Here is a tiny trained network, its code and every weight. The questions are about switching its units off for an input and a class, where a switched-off unit gives its printed mean instead of its output.

import numpy as np


def w(rows, s, z=0):
    codes = np.array(rows[::2]) - 128.0
    scale = np.full(codes.shape[1], s)
    scale[-1] = z or s
    return codes * scale


def norm(h):
    return h / np.sqrt((h * h).mean(-1, keepdims=True) + 1e-5)


def f(y):
    return np.maximum(y, 0)


def log_softmax(a):
    a = a - a.max(-1, keepdims=True)
    return a - np.log(np.exp(a).sum(-1, keepdims=True))


def net(x, mask):
    res = np.array(x, float).reshape(1, 5) / 4 @ E
    u = 0
    for l in range(2):
        y = f(norm(res) @ A[l][:, :-1].T + A[l][:, -1])
        res = res + np.where(mask[u : u + 3], y, B[l][:, -1]) @ B[l][:, :-1]
        u += 3
    return log_softmax(norm(res)[-1] @ U[:, :-1].T + U[:, -1])


A, B = {}, {}
E = w([
[113,135,86,164],'x0',
[71,73,115,106],'x1',
[154,129,134,251],'x2',
[189,58,127,68],'x3',
[150,75,201,120],'x4',
],0.0017)
A[0] = w([
[167,91,147,1,2],'0.n0',
[68,147,169,183,137],'0.n1',
[33,242,149,30,20],'0.n2',
],0.0037,0.0024)
B[0] = w([
[182,85,2,69,251],'0.n0',
[171,97,123,70,241],'0.n1',
[28,192,218,120,239],'0.n2',
],0.0055,0.0015)
A[1] = w([
[120,168,38,187,65],'1.n0',
[227,165,231,191,40],'1.n1',
[46,4,144,143,4],'1.n2',
],0.0049,0.003)
B[1] = w([
[109,190,8,211,213],'1.n0',
[248,207,225,114,248],'1.n1',
[53,19,205,253,171],'1.n2',
],0.0042,0.0016)
U = w([
[237,169,203,173,158],'0',
[150,65,126,110,4],'1',
[119,176,19,214,160],'2',
[75,19,173,208,123],'3',
[165,72,52,49,219],'4',
[10,191,171,78,136],'5',
[121,169,186,121,76],'6',
],0.011,0.0035)

Each question gives the input, the list of numbers given to net, and the class t.
The units are the neurons (one row each of A and B). Each row of codes is followed by its name. A weight is (code - 128) times the scale printed after its matrix; where a second scale follows, it is the last column's (A, B and U).
mask holds one flag per neuron, layer by layer. A switched-off neuron (its flag False) gives its mean, the last column of its row in B, instead of its output. The means were averaged over made-up inputs and are rounded, as every weight is.
A unit's drop is (log p(t) with every unit on - log p(t) with that unit switched off) / (log p(t) with every unit on - log p(t) with every unit switched off).
The circuit of an input: a set's keep is (log p(t) with only the set's units on - log p(t) with every unit switched off) / (log p(t) with every unit on - log p(t) with every unit switched off). Starting from all 6 units, units are removed one at a time, each time the one whose removal leaves the highest keep (on an exact tie, the one counted first), for as long as the keep stays at least 0.8.
circuit, biggest first: the units of the circuit, biggest drop first
top k neurons: the k neurons with the biggest drops, biggest first
drop when u is switched off: that unit's drop, to one decimal
input [2,2,-4,1,-6], class 5: top 2 neurons => (0.n2; 0.n0)
input [0,8,1,1,-4], class 3: top 2 neurons => (1.n2; 0.n0)
input [5,1,-1,3,-2], class 2: circuit, biggest first => (0.n1; 0.n0)
input [-7,5,8,-6,2], class 0: circuit, biggest first => (1.n1; 0.n1)
input [-6,-4,-3,-1,6], class 4: circuit, biggest first => (0.n0; 1.n1)
input [1,6,1,5,-7], class 2: top 4 neurons => (0.n1; 0.n2; 0.n0; 1.n0)
input [8,1,7,-8,7], class 0: top 3 neurons => (0.n0; 1.n1; 0.n1)
input [5,-6,-5,-1,4], class 5: top 3 neurons => (0.n2; 1.n1; 0.n1)
input [-1,-2,-6,3,-8], class 5: top 2 neurons => (0.n2; 0.n1)
input [-7,7,3,2,-7], class 3: circuit, biggest first => (0.n0; 1.n2)
input [4,3,2,8,-8], class 2: drop when 0.n1 is switched off => 0.4
input [-2,4,5,2,-3], class 3: drop when 0.n0 is switched off => 1.4
